Below is a small trained network, with its code and all its weights. Each question gives an input and a class and asks what happens when units are switched off, that is, made to give their printed mean instead of their output.

import numpy as np


def w(rows, s, z=0):
    codes = np.array(rows[::2]) - 128.0
    scale = np.full(codes.shape[1], s)
    scale[-1] = z or s
    return codes * scale


def f(y):
    return np.maximum(y, 0)


def log_softmax(a):
    a = a - a.max(-1, keepdims=True)
    return a - np.log(np.exp(a).sum(-1, keepdims=True))


def net(x, mask):
    res = np.array(x, float).reshape(1, 7) / 4 @ E
    y = f(res @ A[0][:, :-1].T + A[0][:, -1])
    res = res + np.where(mask, y, B[0][:, -1]) @ B[0][:, :-1]
    return log_softmax(res[-1] @ U[:, :-1].T + U[:, -1])


A, B = {}, {}
E = w([
[162,116,20],'x0',
[126,131,127],'x1',
[165,21,147],'x2',
[254,182,167],'x3',
[128,130,128],'x4',
[129,131,126],'x5',
[128,128,127],'x6',
],0.009)
A[0] = w([
[95,125,219,70],'N0',
[201,140,141,36],'N1',
[228,140,129,113],'N2',
[152,149,131,85],'N3',
[132,68,191,120],'N4',
[148,102,116,113],'N5',
[152,120,60,35],'N6',
[129,156,113,171],'N7',
[93,130,118,84],'N8',
[95,148,248,127],'N9',
[231,178,176,115],'N10',
[73,95,110,66],'N11',
[92,105,98,154],'N12',
[59,232,121,133],'N13',
[99,123,106,131],'N14',
[148,92,121,219],'N15',
[139,97,136,250],'N16',
[81,183,133,167],'N17',
[171,125,31,49],'N18',
[135,81,139,254],'N19',
],0.014,0.0072)
B[0] = w([
[151,49,76,184],'N0',
[85,93,145,173],'N1',
[69,121,173,222],'N2',
[99,106,152,148],'N3',
[177,138,129,181],'N4',
[140,103,147,147],'N5',
[149,32,81,156],'N6',
[139,177,122,175],'N7',
[144,88,152,149],'N8',
[136,82,26,228],'N9',
[56,87,131,254],'N10',
[88,37,210,174],'N11',
[100,157,181,187],'N12',
[182,139,169,237],'N13',
[142,102,176,164],'N14',
[138,186,119,194],'N15',
[142,226,131,210],'N16',
[168,151,121,206],'N17',
[154,58,103,186],'N18',
[149,254,127,216],'N19',
],0.0087,0.01)
U = w([
[24,53,207,40],'0',
[120,39,2,59],'1',
[118,146,136,240],'2',
[118,144,145,209],'3',
[108,146,133,200],'4',
[189,150,191,3],'5',
[100,146,119,157],'6',
],0.014,0.0051)

Each question gives the input, the list of numbers given to net, and the class t.
The units are the neurons (one row each of A and B). Each row of codes is followed by its name. A weight is (code - 128) times the scale printed after its matrix; where a second scale follows, it is the last column's (A, B and U).
mask holds one flag per neuron, in row order. A switched-off neuron (its flag False) gives its mean, the last column of its row in B, instead of its output. The means were averaged over made-up inputs and are rounded, as every weight is.
A unit's drop is (log p(t) with every unit on - log p(t) with that unit switched off) / (log p(t) with every unit on - log p(t) with every unit switched off).
The circuit of an input: a set's keep is (log p(t) with only the set's units on - log p(t) with every unit switched off) / (log p(t) with every unit on - log p(t) with every unit switched off). Starting from the 12 units with the biggest drops (on a tie, the unit counted first), units are removed one at a time, each time the one whose removal leaves the highest keep (on an exact tie, the one counted first), for as long as the keep stays at least 0.8.
units of the circuit, in order: the units of the circuit, biggest drop first
unit that matters most: the unit with the biggest drop
top k neurons: the k neurons with the biggest drops, biggest first
drop of u: that unit's drop, to one decimal
input [3,-1,-8,2,4,-5,4], class 5: units of the circuit, in order : N13, N9
input [-6,1,-5,2,4,-4,-6], class 1: units of the circuit, in order : N9, N0
input [7,4,3,8,-6,2,2], class 0: units of the circuit, in order : N2, N10
input [-6,4,-8,-1,-6,5,4], class 5: units of the circuit, in order : N13
input [5,3,7,-2,0,4,-8], class 3: units of the circuit, in order : N9, N19
input [-2,2,-2,6,0,2,0], class 0: units of the circuit, in order : N10, N2
input [7,3,-8,-2,7,7,3], class 5: units of the circuit, in order : N13, N10
input [-1,3,-4,8,0,-7,7], class 0: units of the circuit, in order : N10, N2
input [7,-5,8,0,-3,4,-1], class 5: units of the circuit, in order : N9, N19
input [6,5,-7,2,-3,-7,-3], class 5: top 2 neurons : N9, N13
input [5,0,-7,8,3,0,7], class 0: top 2 neurons : N10, N2
input [-7,-8,7,7,-8,-7,7], class 2: top 3 neurons : N19, N4, N16
input [-7,2,4,2,-7,6,1], class 1: top 2 neurons : N9, N0
input [-3,-1,8,-7,6,-8,5], class 5: unit that matters most : N19
input [3,-3,1,7,7,-7,-5], class 0: top 2 neurons : N10, N2
input [-3,-4,5,-6,8,2,0], class 4: top 2 neurons : N19, N10
input [3,-7,3,-5,2,3,-3], class 2: top 3 neurons : N10, N19, N2
input [-8,2,-5,-3,-6,3,3], class 1: drop of N0 : 0.2
input [-7,7,5,-1,5,5,1], class 1: drop of N0 : 0.3
input [-8,0,-1,-2,-3,-2,-8], class 1: drop of N9 : 0.4
input [-8,-6,-5,8,7,2,7], class 0: units of the circuit, in order : N10
input [-2,6,-2,8,5,-4,-8], class 0: drop of N15 : 0.0
